Look-ups in named tables: a row name and a column name give one cell, copied from the table.

Table gakavo
,tenomok,sated,nabakur,dibel,gobip,mevuk,supaf,gepes,sonu
fum,108,94,188,139,66,80,198,78,117
lopavi,62,84,102,84,53,34,141,32,64
bafekot,125,140,38,80,177,153,47,152,101
vesubap,153,150,45,77,121,124,73,79,146
kifami,184,191,70,143,199,197,75,189,184
motov,187,186,152,197,180,209,141,193,198
rik,67,57,211,117,55,64,186,61,84
nunefo,108,122,59,53,116,88,69,70,88
gov,57,55,194,131,79,64,175,104,78

What is the supaf of gov in gakavo?
175
What is the tenomok of gov in gakavo?
57
What is the sonu of motov in gakavo?
198
What is the supaf of rik in gakavo?
186
What is the nabakur of bafekot in gakavo?
38
What is the gepes of lopavi in gakavo?
32

masibu:
        nez  femopok  tif  nurumo  nekog  gopez
beroto  6.0      8.0  4.8     4.3    4.6    8.0
bofib   6.0      4.9  4.8     3.4    4.6    4.3
zosasu  4.6      3.0  4.8     4.3    4.6    3.4
vin     6.0      4.9  4.8     4.3    4.6    2.5
pem     6.0      4.9  4.8     4.3    4.6    4.2
tope    6.0      4.9  4.8     4.3    4.8    4.3
zoler   6.0      5.0  4.8     9.2    4.6    4.3
mibesu  6.0      4.9  6.5     4.3    4.1    4.3
lok     6.0      4.9  4.8     4.3    4.6    4.3
tuf     4.0      4.9  4.8     4.3    4.6    4.3
rav     6.0      4.9  4.8     4.3    3.5    4.3
fof     6.0      4.9  4.8     4.3    4.6    4.3
neruva  6.0      4.9  4.8     4.3    7.3    4.3
rud     6.0      4.9  4.8     4.3    4.6    4.3

What is the nez of lok in masibu? 6.0
What is the femopok of bofib in masibu? 4.9
What is the nez of neruva in masibu? 6.0
What is the femopok of fof in masibu? 4.9
What is the nez of zosasu in masibu? 4.6
What is the femopok of rav in masibu? 4.9
What is the tif of rud in masibu? 4.8
What is the femopok of zosasu in masibu? 3.0
Which row has the largest tif? mibesu

ledas.csv
,giguv,som,gege,zifutu,vazuru,kesep
bos,2.25,-5.28,2.04,-1.45,0.74,0.14
nanivil,-0.96,-2.71,-0.68,-1.27,-2.21,-0.19
pul,-3.96,8.23,-4.22,0.41,-1.00,-2.64
rikufus,-7.47,-4.96,-6.64,3.97,4.51,6.54
remedu,4.83,4.37,5.33,-8.41,-4.42,-8.58
gizumen,-4.86,7.29,-2.32,0.11,-0.96,-2.30
pobupal,1.29,-1.85,1.20,-3.46,0.68,-3.28
sug,5.20,4.21,4.14,-6.57,-4.95,-5.30
tiv,-6.67,-5.01,-7.02,4.84,2.82,4.26
ranove,2.21,-6.31,1.91,-2.06,0.65,0.17

giguv of nanivil: -0.96
vazuru of nanivil: -2.21
gege of remedu: 5.33
zifutu of sug: -6.57
vazuru of sug: -4.95
giguv of remedu: 4.83
vazuru of tiv: 2.82
zifutu of pul: 0.41
kesep of rikufus: 6.54
gege of gizumen: -2.32
zifutu of remedu: -8.41
vazuru of gizumen: -0.96
zifutu of rikufus: 3.97
zifutu of tiv: 4.84
giguv of pobupal: 1.29
zifutu of gizumen: 0.11
som of tiv: -5.01

Table berabe
|  | zad | vopema | tem | viv | fum | kiz | raf | todi | gurir | kog |
|---|---|---|---|---|---|---|---|---|---|---|
| ber | 165 | 184 | 130 | 166 | 117 | 101 | 124 | 140 | 66 | 136 |
| kun | 135 | 21 | 134 | 101 | 106 | 104 | 132 | 100 | 142 | 130 |
| lepek | 70 | 160 | 97 | 78 | 127 | 80 | 139 | 88 | 101 | 110 |
| banu | 80 | 86 | 47 | 117 | 130 | 131 | 81 | 173 | 112 | 96 |
| pepigi | 162 | 198 | 111 | 105 | 117 | 131 | 135 | 208 | 100 | 115 |
| vadis | 65 | 119 | 117 | 106 | 133 | 145 | 139 | 41 | 122 | 92 |
| mulemo | 110 | 52 | 101 | 120 | 116 | 108 | 144 | 132 | 155 | 132 |
| zafu | 139 | 202 | 119 | 179 | 94 | 85 | 83 | 91 | 142 | 120 |

kun, zad => 135
ber, zad => 165
lepek, kiz => 80
kun, todi => 100
pepigi, kiz => 131
zafu, vopema => 202
kun, raf => 132
mulemo, raf => 144
banu, kiz => 131

kasifoz:
,susal,teko
soge,2.030,-2.414
rogut,-5.157,2.754
zumuvus,1.754,9.336
damaret,-1.850,6.349
bif,2.041,-2.001
zik,3.176,-1.767
dipo,0.194,4.877
tada,9.794,-1.423

What is the teko of damaret in kasifoz? 6.349
What is the susal of zik in kasifoz? 3.176
What is the teko of tada in kasifoz? -1.423
What is the teko of soge in kasifoz? -2.414
What is the susal of dipo in kasifoz? 0.194
What is the teko of rogut in kasifoz? 2.754
What is the susal of tada in kasifoz? 9.794
What is the susal of zumuvus in kasifoz? 1.754
What is the teko of bif in kasifoz? -2.001
What is the teko of dipo in kasifoz? 4.877
What is the teko of zik in kasifoz? -1.767
What is the susal of rogut in kasifoz? -5.157
What is the susal of damaret in kasifoz? -1.850

mose:
|  | bazuteg | baz | dur | pidoduz | gokad |
|---|---|---|---|---|---|
| galuz | 34938 | 70789 | -36862 | -27910 | 27175 |
| zaz | 13771 | 17370 | 31084 | 29832 | 1364 |
| kas | 36885 | 48968 | 50946 | -5919 | 17864 |
| kinagen | 15763 | -64235 | 51178 | -16579 | -11114 |
| mubi | 31702 | 3287 | -42412 | 15620 | 13599 |
| geb | 26710 | -10617 | 50349 | 30684 | 1026 |
| rozib | 13979 | 34003 | 11460 | 5796 | 24399 |
| vof | -844 | 4717 | -32227 | -7181 | 46586 |
| biv | 26220 | 24447 | -30430 | 61593 | -9029 |

gokad of geb is 1026
dur of kinagen is 51178
dur of kas is 50946
baz of galuz is 70789
gokad of vof is 46586
bazuteg of zaz is 13771
gokad of mubi is 13599
gokad of galuz is 27175
baz of mubi is 3287
bazuteg of galuz is 34938
gokad of kas is 17864
baz of kas is 48968
baz of zaz is 17370
gokad of kinagen is -11114
baz of biv is 24447
pidoduz of rozib is 5796
pidoduz of galuz is -27910
gokad of biv is -9029
bazuteg of kas is 36885
Which row has the largest pidoduz? biv

korobi:
         tevud  napobov  zukefi   kor  kopekik  senomig  lizu   rep  tepa  vasome
keveli    4.29     5.00    5.52  3.39     2.21     4.73  3.87  5.36  0.86    3.90
vede      4.67     4.85    5.35  2.32     2.77     5.19  4.12  5.32  2.66    3.60
ris       4.10     4.22    5.47  4.14     3.75     4.33  3.87  4.41  3.65    3.96
pizudo    6.51     4.38    6.00  1.26     3.21     6.94  4.49  6.43  2.97    3.80
tegem     4.38     5.00    5.41  3.49     2.73     4.77  3.87  5.24  1.36    3.70
mekif     3.65     3.55    6.54  3.71     3.55     3.37  2.84  4.50  3.12    4.26
los       8.67     4.73    5.08  0.33     4.08     7.73  3.89  7.81  1.11    5.58
fibul     5.70     4.69    5.82  1.16     3.30     6.25  4.54  6.40  2.90    3.64
bise      4.65     4.96    5.31  3.06     2.70     4.89  4.10  5.17  2.48    3.81
puzuvig   4.33     4.39    5.13  4.02     3.70     4.34  4.06  4.49  3.73    4.05

What is the kopekik of bise in korobi? 2.70
What is the tepa of mekif in korobi? 3.12
What is the vasome of keveli in korobi? 3.90
What is the vasome of fibul in korobi? 3.64
What is the napobov of fibul in korobi? 4.69
What is the rep of fibul in korobi? 6.40
What is the rep of los in korobi? 7.81
What is the tevud of tegem in korobi? 4.38
What is the lizu of tegem in korobi? 3.87
What is the kopekik of ris in korobi? 3.75
What is the lizu of ris in korobi? 3.87
What is the senomig of tegem in korobi? 4.77
What is the napobov of ris in korobi? 4.22
What is the kor of tegem in korobi? 3.49
What is the tepa of tegem in korobi? 1.36
What is the lizu of mekif in korobi? 2.84
What is the tepa of puzuvig in korobi? 3.73
What is the kor of los in korobi? 0.33
What is the lizu of fibul in korobi? 4.54
What is the kopekik of los in korobi? 4.08
Row with the largest tepa: puzuvig

